array([[ 17,  17,  30, -37, -35],
       [ -2,  -2,   6, -15, -12]]) yields -2

array([[-34,  -4,  11, -32, -32,  -4, -31],
       [ 39,   4, -15,  41,  39,  32,  31]]) yields 39

array([[-35,  -3,  34, -36, -33, -16, -34],
       [ 38,  -6, -32,  41,  45,  26,  44]]) yields 38

array([[-43,  36,  15, -12],
       [-20,  -9,  13, -42]]) yields -20

array([[34,  7, -2, -3],
       [ 0,  2,  0, 25]]) yields 0

array([[-21,   6,  -6,   8,  14],
       [-27, -11,  -5,   3,  37]]) yields -27
---
[[-16, 18, 20, 14, 24, -29],
 [-26, 32, 37, 20, 33, -38],
 [-25, 28, 32, 22, 32, -35]] | -16

[[3, 16, 31, 0, 24, 5],
 [4, 5, 39, 1, 38, 4],
 [3, 14, 33, 1, 29, 3]] | 3

[[-1, 1, 0, 1, -2, -1],
 [-11, -27, 23, 22, 12, 33],
 [-2, -33, 18, 13, 16, 27]] | -1

[[30, -33, 15, 9],
 [22, -4, 16, 6],
 [5, -25, -16, -22]] | 30

[[-25, -1, 27, 14, 22, 8],
 [-27, -12, 33, 1, 7, -8],
 [-30, 18, -9, -20, 14, 14]] | -25

[[-16, 7, 0, -7, 20, -2, -12],
 [9, 0, 4, 0, 16, -11, -5],
 [11, -13, -1, 19, 2, 43, 25]] | -16

[[11, -36, 10, 6, 7],
 [-8, -19, -9, -11, -12],
 [2, -24, 4, 6, 3]] | 11
---
((4, -35, 10, 3, 13), (-16, -10, 24, -17, 43)) 3
((-6, 33, 11, 32, -6), (-19, 34, 16, 29, -19), (-4, 13, 8, 12, -4)) 29
((-15, -36, 8, -13), (-8, -15, 12, -6), (32, 36, -32, 31)) 12
((3, 14, -16, -9, 3, 7), (23, 17, -23, 37, -14, -10)) 3
((26, 5, -22, 16, 27), (31, 13, 15, -10, 37), (15, -15, 1, -3, 7)) -10
((-2, -13, 18, -5, -1, 8, -3), (-10, 33, 7, 12, -8, 10, -10), (-14, 1, 12, -12, -16, 6, 11)) 10
((0, 15, 12, -24), (-3, 2, -17, 37), (1, -1, -4, 1)) -17
((12, -13, -13, -14, 21, 14, 9), (-3, 16, 11, -4, 33, 4, -13)) 14
---
[  1  10 -46  17 -39]	1
[-7 37  4 24]	-7
[ 42 -28 -26  10]	42
[ -8  -7  34   1 -29]	-8
[-31 -20  10 -36]	-31
[-31  20  37 -22 -43]	-31
[-18   0   6 -33  12]	-18
[ 29 -15  14  46   2]	29
---
[-27 -30   9  35 -11 -24 -18] value -24

[[ -9 -15  41  10  -3 -16  -1]
 [-20   9  -2 -33 -14  11 -29]
 [-22   1  -3 -10  -1 -24  -2]] value -16

[-15  15 -11  40   0] value 40

[[  6 -40 -32 -26   4  -1]
 [ 18  -2   3   3 -17  16]] value 4

[-38 -29   3 -10 -30] value -10

[-24 -11 -34 -19   6  10] value 6
---
[-15 -12 -46 -34]
-34
[ -7  -5  18  33 -20]
-20
[ 30 -27 -23 -43]
-43
[  3  26 -40 -14  -3]
-3
[-22 -45 -19  26]
26
[ 19  18 -36 -26]
-26
[-17  16 -36   3]
3
[-33   7 -24 -17]
-17
---
[[116 109  41 112  85  49  82  66  45]
 [ 93  87 139  84  94 110 118  80 128]
 [198  74 170   6  98  51 125  79 115]
 [  0 120 119  44 101  85  99 103  79]
 [138  96  93  76  84  50  67  80  93]
 [189  16  62 153  89 148 152  36 114]
 [ 98 114  99  54  94  19  42 175 102]
 [103  97  85 101  78  75  58  94  71]]
71

[[ 301  563  252  376 -191  251  529]
 [  91  253 -128  217  253 -684  -33]
 [ 249  209   -6 -398 -495 -271  208]
 [ 418 -413  101  647  -59  450 -458]
 [ 447  127  166 -365  404  554  -99]
 [-666  165 -246  -73  -40  211  -27]
 [-324   91  674  467  137 -147  191]
 [ 302 -333  271  473 -394  501 -196]
 [-198 -174 -278 -341  375   16  667]
 [ 158  624  469  589  153  -38  393]
 [-125  206  -51 -386 -603  -11  -56]]
-56

[[  5  21  11  21   7  25  15  12  12  12  15  23  16  15 -32   9]
 [ 24   4  13  16   3  -9   8  18  25  18  13  18  13  13  17  14]
 [ 15  14  11   5  20   6  17  12  19  14   8  28  12  12   3  14]
 [ 16 -15   8  15  12   3  20   9  16   6  12  19  11  15  12  19]
 [  9   6  12  -8 -13  -2  10  10  13  10  12  22  22  15  18   3]
 [ 10   8  11  19  17   5   6  22   9  13  15  13  17  11   9  16]
 [  7  -2  14  14  13  17  11   7   8  11  19  15  19  15   9  15]
 [ 18   0  17  10  10  33  16  10   7  16   8  22  12  17  20  15]]
15

[[52 60 63 67 68 54]
 [53 54 64 68 69 58]
 [62 62 62 74 62 74]
 [53 52 64 69 68 60]
 [59 18 71 78 67 87]]
87

[[ 247   27  174  -21 -137  130   63 -141   87   84  -41   36 -165  240
   202  -16]
 [  25  -55  -97 -134  -64   84 -157   56  -37   47  229   36   69  -59
   129 -269]
 [ 268   42  255   31   24  -95 -183 -318   65 -119  316   84  101 -303
  -181  282]
 [-214  -63 -160  -49  -43   59  126  191  -40   33 -255  -83  -46  212
    60 -215]
 [  -1  -44  -23   -8 -103    8  -26    4  -53 -104  -29  -24  -16  -32
    17   18]
 [ -47   89  -39  -38 -131  -32  194   13    2   45  142   18  205  -99
   155  -57]
 [ -77  -26  -54  -25  -27   14   38   54  -17    4  -94  -29  -30   74
    24  -79]
 [-867 -521  -79  555  215  425  125  408 -851  240 -431 -383  255  934
   588 -717]
 [ -25   20 -144   71   11   67   30 -163   21  -87    6   10  -32   -7
   -42  -80]
 [ -19  -18   -2  -15  -15  -11   -1  -14  -12  -17  -12  -14   -7   -5
   -23   -6]
 [ -14   13  -17  -21  -28   -8  -25  -17  -46    9  -15   20  -26  -13
   -20  -17]
 [ -72  -68   81   -9  -19  -46   85  -50   27  -84  -16    0   32   57
   -88   31]]
31
---
[[32, -27, 0, -26, 18, -9, 15],
 [-23, 10, 0, 9, 11, -2, 40],
 [5, -41, 0, -41, 5, -1, 1]] => 5

[[-7, -3, 8, 9, 12, 36],
 [-12, -17, -4, 10, 24, 29],
 [-10, -10, 2, 10, 18, 34]] => -10

[[-14, 10, -9, 3, 9, -6],
 [2, 14, -11, 24, 16, 13],
 [-13, -12, 17, -23, -5, -40]] => -13

[[-38, 8, -8, 34, 14],
 [-9, -3, -4, -11, 11],
 [-7, 30, -1, -2, 38]] => -7

[[8, 28, -33, 31, -15],
 [18, 33, 32, 26, -11],
 [40, -18, 40, 1, 27]] => 40

[[11, 31, 14, 26, 5],
 [45, 4, 27, -45, 22],
 [-14, 21, -9, 27, 3]] => -14
---
[ 17 -14  -8 -40   2 -12  18] out -40
[ 18   1   9  -2 -35] out -35
[-17  -5   1  43] out -17
[ 45  -4 -21  -6 -23] out -23
[  8  15 -33  13] out -33
[ -2 -22 -31  38] out -31
---
Input: [[18.831, -16.563, -22.606, 7.899, -1.177, -16.340], [2.941, -16.561, -9.516, -5.777, -17.560, -16.776]]
Output: 18.831, -16.776
Input: [0.1, 0.3, 0.1, 1.0, 0.2, -1.5]
Output: 0.1, -1.5
Input: [[-1.0, -0.3, -0.8, -0.6], [-0.5, 1.4, 0.9, 1.2], [0.0, -0.2, -1.6, 1.3]]
Output: -1.0, 1.3
Input: [-1.446, -13.207, 14.840, 10.800]
Output: -1.446, 10.800
Input: [0.3, 0.2, -1.0, -1.0, 1.5]
Output: 0.3, 1.5
Input: [0.95, 0.29, 1.17, -1.82, 1.02]
Output: 0.95, 1.02
Input: [-0.15, -0.03, -0.04, 0.13]
Output: -0.15, 0.13
Input: [-7.2, 10.7, -11.5, -11.1, -7.8, -17.9]
Output: -7.2, -17.9
Input: [-12.72, 16.49, -7.04, -17.24]
Output: -12.72, -17.24
---
-620,313,-274,-539,727,-571 -> 727
61,52,41,6,18,51,84 -> 51
935,90,-553,-503,-460 -> -503
23,18,71,83 -> 71
926,-941,-237,95 -> -237
7522,6193,1546,8249,5503,8173 -> 5503
---
[-0.061 -0.148 -0.170  0.189  0.076] --> -0.148

[[  6.7   1.4  18.0   9.0   0.0  16.0   3.3]
 [ -2.9  11.9  15.8  -2.9  17.6  11.7  -0.5]
 [  1.7  22.4  10.1 -11.0   4.7 -14.0   1.8]] --> 1.4

[ 11.28   3.53 -14.16  -4.10  18.76] --> 3.53

[-1.2 -0.6  0.4  0.2  0.8  1.1] --> -0.6

[-127.0   55.1  170.5  144.4   81.9] --> 55.1

[ 0.12  0.11 -0.10 -0.02 -0.05] --> 0.11

[-0.166  0.046 -0.124 -0.160  0.127] --> 0.046
---
[[8996 6546 3827 3696 1839 4804]
 [8995 5080 2180 2198 5110 8530]
 [5866 2357 6006 5855 5027 5564]]: 5564

[[4 5 4 2 4]
 [8 3 4 2 6]
 [4 4 4 2 4]]: 4

[[5504 6644 5042 6964 5545 6680 3136]
 [5650 5536 2768 5843 5593 6118 4957]
 [5064 5063 5576 5395 5304 5471 8464]]: 8464

[[797 937 512 779 467]
 [585 904 107 564 549]
 [525 183 987 428 803]]: 803

[[711 899 575 451 851 433 491]
 [989 836 841 182 903 857 202]
 [448 917 317 595 456 599 499]]: 499

[[262 470 777 584 773 992]
 [374 458 721 437 833 775]
 [884 555 481 367 474 106]]: 106
---
-0.887  -0.693  -0.467  -1.098   2.164  -0.089   0.219
-0.786  -0.862  -0.569  -1.098   0.198  -1.008  -1.240
==> 0.219, -0.786

-0.498   0.742   0.069   1.276  -1.647  -0.371  -0.997 ==> -0.997, -0.498

  8.07    0.90   10.15   19.00
  8.61  -13.44   15.30   -7.23
==> 19.00, 8.61

-0.17  -0.03  -0.03  -0.13   0.15  -0.04 ==> -0.04, -0.17

 0.18  -0.16  -0.08   0.02   0.09  -0.13   0.01 ==> 0.01, 0.18

 -7.6   -8.1    0.7  -12.2   17.8 ==> 17.8, -7.6

-0.06   0.59  -0.37   1.82  -1.38   1.65  -0.09 ==> -0.09, -0.06
